[-201  234  -42  109  -73 -393 -256  124  342  149 -308 -293  589 -418
 -188 -176 -203 -252 -304  -56 -264 -277 -176 -316 -269  -74  -87  305
 -177  417 -250   81    0 -420 -457 -363] | Retuz
[-222  -14  -59 -139  119 -701   40  369  209 -142  270 -142  290 -295
  171  173  -52 -187 -377 -108    2 -200  -27 -266 -230  198   58  -21
 -166  185   44 -263  -25 -202  -75 -374] | gapek
[ -78 -356 -200 -238 -287 -200  103  399  137  -50  113  -94  157 -102
  497  362   -3 -460   76  175  -36  -80 -279  -40   63   22 -282 -329
 -154  -50 -665  -60  255 -164    2 -165] | kuvi
[ 146  -95 -265 -231 -256  -50  -79 -381  400 -179 -216 -175  229 -324
  298  168  -75 -134   18 -116 -155  146 -304 -326   30 -277    6 -259
 -424  -20 -591 -147  171 -295  252  110] | genad
[ -59 -266 -149 -192 -288 -140  -89  146  129 -206   -9 -225   88 -100
  368  251  -54 -283  205   26 -205  -56 -100 -219  -61  -80 -187 -130
 -244   27 -648  242  242 -176  -62  178] | rulif
[ -53  -36   -4 -246 -337   25  107  -48  500   29  -80 -111  106 -382
  -27  197 -256 -276  139  -51 -264 -106 -331 -296 -118 -180    6 -317
 -466  -98 -772   20  201  -35  188  -26] | Redor
[ -14   68  -17   -1  135 -605 -172  199  187  -87  129 -261  333 -429
   19   54   92 -354 -496 -147 -175 -307  152 -270 -161 -118  101  279
 -385  235 -186  -27  -73 -182 -122 -396] | gapek
[ -72 -232 -244  -43 -291  364   95  -66  138 -204 -162 -257  198 -273
   54  147 -388 -274   10  212 -121  -34 -233 -109 -168  -87  -54   22
 -381  -18 -646   57   51  -66  -94  280] | Redor
[ -41   12  -70   93   64 -598 -173  168  304   72  140 -201  372 -387
 -113  -35   30 -409 -499 -160 -218 -290   93 -304 -168 -129   22   99
 -332  255 -250    5  -18 -203 -185 -349] | Retuz
[-137  170   38   15  203 -632   44  415  198   35  194 -104  259 -331
   24   95   58 -356 -332 -135  -63 -473  148  -88   -6  155   10 -135
 -159  206  -66  -10  -10 -172  -70 -649] | Morab
[  85 -170 -226 -146 -208   65  -22  -51  352 -284 -319 -171  158 -225
  149  271  -80 -347  174   -4 -204  241 -464 -352 -230 -152  -95 -161
 -342   39 -557 -107  209 -112 -156  280] | nezup
[   0  154  -33   95   95 -440  -33 -109  287  -91 -156 -118  447 -206
  148   76   33 -260 -387   22 -504  -44  132 -130  -47   -2   22   90
 -169  140  -29    5   60 -128  114 -235] | varop
[  49 -252 -137 -139  -94   -4   41  155  352   -4 -113 -101  183  -50
  342  343   56 -379  190   63 -293  345 -234  -69 -213  -44 -118 -211
 -230   49 -478 -108  193  -94  135  129] | kuvi
[  10  254 -112   74   81 -532  -88   -8  273  189  -14  -75  395 -270
  -79 -142  -94 -431 -168  -96 -459 -302  -42 -184  -56   57  -40   95
  -64  387  -74  117    2 -233 -356 -363] | varop
[ -83 -226 -280  -18 -364 -148   84  470  231  -15    4   62   83  -18
  399  345  118 -656   57  169 -119 -121  -91  -22   75  -25 -178 -171
 -112 -147 -661  118  276  -73 -111 -109] | Redor
[ -42  108  -75  -45   75 -662 -145 -250  392  166 -100 -165  460 -197
 -163  -29  -34 -270 -282 -126 -511 -104   77 -311 -130 -239   12   81
 -270  169 -171   60   88 -230 -141 -223] | Sidez
[-115 -253  -30 -225 -469  233  193  369  343 -200 -181 -159   55 -288
  180  432 -149 -303  177 -108 -151  208 -386 -182 -192   96  -56 -222
 -333   64 -515  -36   99 -177    6  179] | varop
[-173  213 -246  -61   55 -435  129   87  325 -192 -164 -133  194  -88
 -346   -7   -6 -169  210 -277 -621 -123   64 -389   54  327   82   20
  155  182  404  209    1 -216  -69  -99] | dupu
[ -11 -287 -167 -250 -231  -59  -53  432  259 -180  199 -149  217 -328
  207  237 -160 -438  -33   45   59   78 -232 -219 -311  -47 -126 -232
 -383   33 -770  113  168  -85  -12  -27] | rulif
[ -23 -149 -289 -158 -256  146  -18 -174  330 -278 -488 -238  232  120
  147  294  -94 -331  394  225 -237  381 -334  -87 -114  -97 -148 -203
 -251  162 -474   -2  272 -113  -61  518] | rulif
[-218  222  -17   31   51 -640  -75  382  341  -52  122  -91  229 -282
  -18   47  165 -300 -412 -235  -86 -326  178 -335   -3  133   88  -95
 -278  152   94   54   35  -82   56 -763] | Sidez
[  49 -290  -34 -291 -245   29   20 -442  242  -31   38 -157   43 -247
  412  223  -66 -196  149   47 -194  147 -238 -303  -33 -204  -16 -153
 -427 -182 -848  -37  221 -302  215  159] | nezup
[ -11 -307  -65 -132 -385  143  184   -6  269  -38 -118 -127   39  -79
   -3  284 -223 -342   75  121  -38  157 -186 -168  -45 -242  -46 -203
 -444   65 -899   43  297    6 -270  401] | genad
[-151 -282  -98 -290  -82 -115   -4  371  327 -240   25  -14   12 -244
  186  340   -2 -203    9 -134  166  192  -27 -274 -137  -31  -10 -259
 -280  -81 -404  -98  253 -106  118   27] | genad
[   4  132 -133   46  -56 -522  -71  375   73    6   93  -94  256 -265
 -131  -97  -91 -488 -208  -62 -426 -300   94  -37 -199   97  -71  355
   55  317  -58  339  -49 -104 -522 -220] | Retuz
[   9 -325  -92 -189 -276  -43   48  324  415 -113   93  -54    4 -302
  452  525  294 -428 -210  -44   66  115 -154 -342 -103 -210  -34 -374
 -420  -89 -753 -206  233 -123  118 -272] | kuvi
[-169  139 -172   58   71 -598  -82  120   95  -30   59 -172  228 -302
   55  -73   70 -185 -455 -100 -179 -550   92 -215   54   34  -86   -5
   70   73  122   12  102 -176 -178 -675] | rulif
[-261  211   34   77  170 -598   42  153  221  102 -137   67  323 -138
 -127  -56   94 -222 -262 -117  -84 -321   26 -271  112  116 -172  -57
  -18  305   17  -58   43 -175 -349 -579] | Morab
[-144 -363 -353 -245 -298 -155   75  527  200 -232  120  -44 -157  -85
  485  381  199 -601  443  -88 -248 -132 -242 -211  -11  150 -177 -259
  -41 -135 -570  190  193  -94 -138   95] | genad
[ -22 -237 -254 -151 -330  142  -66   16  253 -224 -188  -89  242 -302
  233   95 -244 -148    1  -42  -20  247 -394 -476 -285 -170 -119  -97
 -322  122 -582 -213  205 -154 -181  235] | Bur
[  14 -360 -214 -298 -408   22  -53  392  200 -289 -157 -190  -68  -40
  470  312   38 -241  349  -54 -149  122 -208 -186  105  -26 -174 -231
  -44 -156 -508  207  374   -9   47  432] | dupu
[ -46 -174 -194 -328 -379   16  -37  274  372 -188 -112  -73  171 -302
  192  202 -193 -189  120  -95 -226   -3 -302 -458 -146 -197  -97 -234
 -295 -137 -750    8  136 -190  -84  145] | dupu
[ -42  131 -172   86   55 -615 -203  372   63 -116  114  -96  468 -249
  156 -133 -103 -448 -306  -52 -227 -354  181 -161  -43   41 -116  239
 -103  203 -115  353   21 -109 -450 -393] | Retuz
[ -55 -190  -96 -137 -379  207  189  158  444 -103 -127 -209    6 -341
   76  286 -110 -249  -19  -13  -17  -56 -227 -202   13 -184  -41 -230
 -412  -40 -828 -105  221  -93  138   25] | dupu
[-189  282 -162   46  -31 -242  -28   87  362 -126 -316 -145  238 -261
 -164  -97   38 -189 -239 -213 -249 -344  -74 -447  132   92  -42  -35
 -143  231    9   -4   64  -96 -155 -405] | gapek
[ -68   84 -110  140 -124 -480  -20  -32  223  -42  -59 -327  300  -88
  -49 -120 -132 -308 -147   67 -421 -276  154 -141   92   -4   42  313
 -310  115 -160  235   20 -115  -28 -128] | varop
[ -31  182 -209  104   36 -544 -196  -61  315   92 -251 -278  449 -108
 -104   12 -145 -338 -128   70 -551 -380  -52  -96   31  -52 -104  -38
 -150  289  -99  249   86 -142 -186 -174] | Sidez
[ -11 -207 -110 -302 -377   41  103   90  329 -149  -62 -142  284 -413
  127  239 -212 -131  -89  -95 -276  129  -92 -437 -230 -195   52 -143
 -377 -165 -650    4  120 -187  241   88] | Sidez
[-186  -10 -120  -41  163 -491 -216  155  212  -17  115 -237  298 -496
 -204 -175 -301  -90 -464  -93  149 -402 -179 -253 -251  -70  -62  -70
 -210  274 -106 -282  -42 -183 -320 -272] | dupu
[  17    7 -380 -192 -290   29  -94  178  472 -373 -337  -64  256 -163
  398  316   22 -294   55    0  -75  341 -198 -120  -36  104  -33 -189
 -199   93 -279   78  275 -119  404   54] | Bur
[  40 -226 -115  -59 -250  107  -13  175  382 -222 -143 -335  -70 -374
  151  294 -182 -294   19  244  211 -120 -259   35  -58 -251  -70 -191
 -513   -2 -746 -168  265   43  194    9] | Bur
[ -80  -82  -84 -192 -123 -219   18  325  396 -290 -251   37  178 -194
  191  382   -7 -143  -53    8  410  410   43  -14  -79  -19  -30 -216
 -344  180 -327 -143  382  -25  409  -63] | Sidez
[  39  312 -323  185  157 -387 -165 -337  325   19 -309  -93  485  -46
  -97 -171  -48 -438  -88   -6 -402  153 -196  104    3  237    1  -64
  -41  327  306  209   31 -186 -236 -215] | gapek
[-115 -126 -133  -11  176 -494  -67  373   13 -188  261 -405  144 -271
   35   43  -13 -339 -215  -88   16 -344  -70 -366 -278  219  -17   79
 -231  373    8   63  -89  -28 -440 -254] | kuvi
[-142   96 -177  -56   36 -592 -246   23   36 -154  -79  -68  550 -243
  249  -76 -175  -87 -555   21   85 -152   67 -133  -84  -42 -155   78
 -216  390  -22  -87  -52 -193 -286 -326] | Sidez
[ -21 -384  -85 -287 -214 -115  111  382  255 -262  179 -231  -71 -221
  256  400  -93 -291  205  -19   95  -32 -190 -226 -112 -107 -159 -262
 -435   81 -769  -56  220    8   50  112] | nezup
[-130   52  -49   17   67 -551  129  107  237  478  111  -65  370 -264
 -410  -99  -94 -398 -339   59 -487 -335   23 -288 -137  121   54  -94
    1  202  -89   67  -31 -208 -290 -517] | Bur
[-217  228 -105   28 -141 -219   85  -56  240 -239 -156 -151  114 -156
  -34 -105 -171 -217  -62  -79 -126 -240    2  -72   88  149   64   -8
 -168   21  135   96   83  107    3 -117] | rulif
[ -91 -167 -269 -154 -312  166  102  168  364 -138 -211  -38  159 -113
  158  188 -198 -440  172   88   54  167 -419 -188 -144   28 -131 -314
 -336   44 -671  -27  159  -52 -245  207] | gapek
[-199  207 -181   26  -16 -448   31  168  112  -12  -40 -105  274 -242
  -76  -82  -32 -237 -188  -87 -291 -529  -45 -238   35  192 -120  -84
  117  173   46  113   -1 -193 -220 -486] | Sidez
[  23  160 -236  192  -42 -527 -119 -130  286   82  -69  -95  381  -81
   57  -34   31 -557 -162   32 -363 -198 -210  -60   24 -100 -121  -14
 -180  307 -157  -47   33 -194 -371 -306] | genad
[ -34  392 -109  154   79 -373  -76  126  335   35 -258  -87  512 -262
 -232 -139 -253 -393 -245  102 -365 -103   85   -9 -192  171   79  112
 -110  333   13  280   41  -54  -98 -258] | genad
[   1  210 -180   45  -57 -686 -285    4  325  -35 -143 -114  683 -224
  -44  -63 -162 -220 -415  -33 -363   59   74 -308 -189 -106   44   50
 -289  382  -94  158   68 -242 -146 -250] | dupu
[ -26 -276  -83 -169 -182  -28  138  623  273  -76  157    0  101 -343
  321  434   27 -354 -257  131  135  -20 -282 -170 -147  -97    1 -339
 -316 -216 -578 -526   87 -116  152 -326] | nezup
[-151  121 -153  -78  272 -625 -144  -56  460  147 -134  -31  459 -279
  -49   17  -44 -300 -263 -114 -487  -42 -171 -278 -198  126   24 -222
 -128  174  102 -113   12 -290 -182 -394] | varop
[ -71  141 -112   66    8 -510 -210  404  136  -18   39 -166  374 -148
  -65  -71  150 -239 -189 -211 -372 -235  114 -277  -58   12  -28  151
   14  248   21  246   30 -175 -221 -373] | Retuz
[-121   97  -92   47   42 -470    5  161  185  -17  137 -276   -5 -103
 -324    6  -26 -341  153 -155 -338 -236  108  -52 -131  242   88   86
 -155  469   99  237  -56 -155 -170 -113] | Bur
[-216   12  -26  -43  -35 -471  -42  356  128  -52  204 -271  312 -471
   14  -61 -267 -230 -500   25  147 -485   91 -195 -287  -63   40   62
 -278  213 -301  -97   -4  -76 -279 -346] | varop
[ -51 -122 -141 -117 -260 -164 -101  -19  392 -192 -165 -170  188 -170
  197  144  -70 -200  -34   33   -1   90 -122 -167   84 -145 -109 -234
 -376  -11 -514   69  354  -79  253  -65] | varop
[  33 -321 -184 -248 -107 -256  -73  462  314  -81  186  -64  130 -196
  219  369 -119 -541   16  110   54   34 -254 -116 -180    2 -144 -415
 -450  167 -754  -63  174  -98    5   64] | kuvi
[  24  224 -179  196 -134 -558 -182 -296  208  292   16 -178  633 -152
 -130 -304 -327 -344 -334   22 -582 -215   81 -162 -120 -119  -32  155
 -235  360 -323  523   96 -155 -332 -264] | genad
[-146  140 -179  -11  -54 -618 -103 -122  187  110  -64 -105  461 -320
  -27 -253 -313 -175 -322   -2 -323 -420   38 -234  -40 -104  -69   57
 -118  150 -155   25   13 -180 -232 -251] | dupu
[  41 -140 -382 -173 -291    4   41  374  320 -315  -90  -17   85 -155
  448  269  -88 -482  252  -50  -79  187 -127  -28 -108  110  -99 -170
 -185   15 -441  280  153   -6  -38  148] | genad
[  14 -241 -246 -178 -373  191 -186  303  260 -175 -194 -333  180  -67
  256  263 -287 -273  224  198 -143   51 -339  -68 -223 -105 -241 -286
 -223   67 -548  125  163 -126  -86  322] | Sidez
[ -24 -146 -160 -247   60  -52   52  -55  481 -146 -203  -59  209 -413
  269  292 -142 -193  -68  -46   34  141 -344 -313 -242 -134  -67 -490
 -317   65 -478 -439  202 -121   16   12] | genad
[ -67  200 -107   26   15 -405  -44  122  320  146 -234 -303  554 -184
 -341  -47 -272 -377 -121  115 -662 -263  -84  -92 -166    7 -113  -72
  -60  336  -10  102   19 -155 -229 -236] | rulif
[ 102  401  -98   35  105 -385 -209 -125  460  211 -361 -179  588 -212
 -222 -124 -294 -307 -222  161 -559  -69   -6   -4  -46   66  -41    5
  -37  403   10  296  153 -155  -28 -230] | Sidez
[ -36 -254 -177 -288 -359   41   80  533  302 -300  -27 -111  -17 -368
  295  382    3 -428   22  -25   -4 -134 -284 -334  -34  -33  -47 -213
 -364 -157 -681  -42  122   -8   16  -14] | Retuz
[ -15 -246 -215 -290 -242  -78  123  440  346 -559  -30 -134 -165 -289
  362  575  191 -347  302 -259  -70   64 -271 -355   11  121   75 -319
 -307  -97 -303 -148  157  -89  267  153] | kuvi
[  41 -123 -187 -328 -348   52  -42 -192  557 -325 -225 -292   -1 -196
  242  169 -104 -175  319 -106 -292  245 -346 -353  -53  -64   -5 -332
 -380   10 -468   61  242  -17  221  351] | varop
[ -97  154 -103  143  136 -504  -20  128   58  259  -71 -102  482 -234
 -328 -173  -76 -385 -421  108 -565 -345  150 -150 -124   72  -79  309
   26  203   31  255  -84 -182 -380 -585] | rulif
[  -6 -173 -165  -90 -339  145   69 -343  363 -177 -279 -362  -33 -200
  -63  166 -214  -55  179  180 -134  -33 -178    4   35 -408 -110 -179
 -409   11 -765  -68  335  -20  205  196] | Sidez
[-136  255 -128  113  226 -500 -114 -375   89 -194 -189  -22  436 -113
  -68 -295 -290  105 -350  -59  -21   -4   91  -96 -145   64   68   30
 -138  166  323  -70  -38  -66 -161  -32] | Bur
[-118  200 -182  -38  -86 -530  -79  135  146  -27  -92   70  530  -23
   19  -57 -184 -267 -190  -33 -348  -73  250 -246 -120   78 -135   47
   54  274   61  254   54 -221 -257 -162] | Sidez
[  24  254 -146  114  -38 -577 -147   90  353  -11   -9   -8  358 -106
  143   44   84 -506 -354  -67 -206 -104   70   15  119   44   28 -186
 -199  204   33  123  136  -60  -57 -392] | Sidez
[-137  248 -189  118   -5 -468 -179  363  301   19  -88 -123  378 -300
 -460 -194  -28 -383 -186 -157 -188 -353   19 -281 -149   38 -163   45
   -7  504   16  181  -22 -192 -355 -486] | Retuz
[ -16  141 -128   -7  116 -513 -128  218  203  146   26  -59  396 -259
   60   12 -146 -527 -236   68 -263 -247  -66  144 -152   80 -132 -160
  -58  313  -79  119   67  -42 -269 -382] | nezup
[-184 -448   20 -237 -107 -185  154  422  153 -132   55  -61  -86 -218
  123  379   43 -276  212   31  152  -33 -261 -335 -151   -4 -210 -345
 -259   74 -687 -271  203 -150 -116   50] | Bur
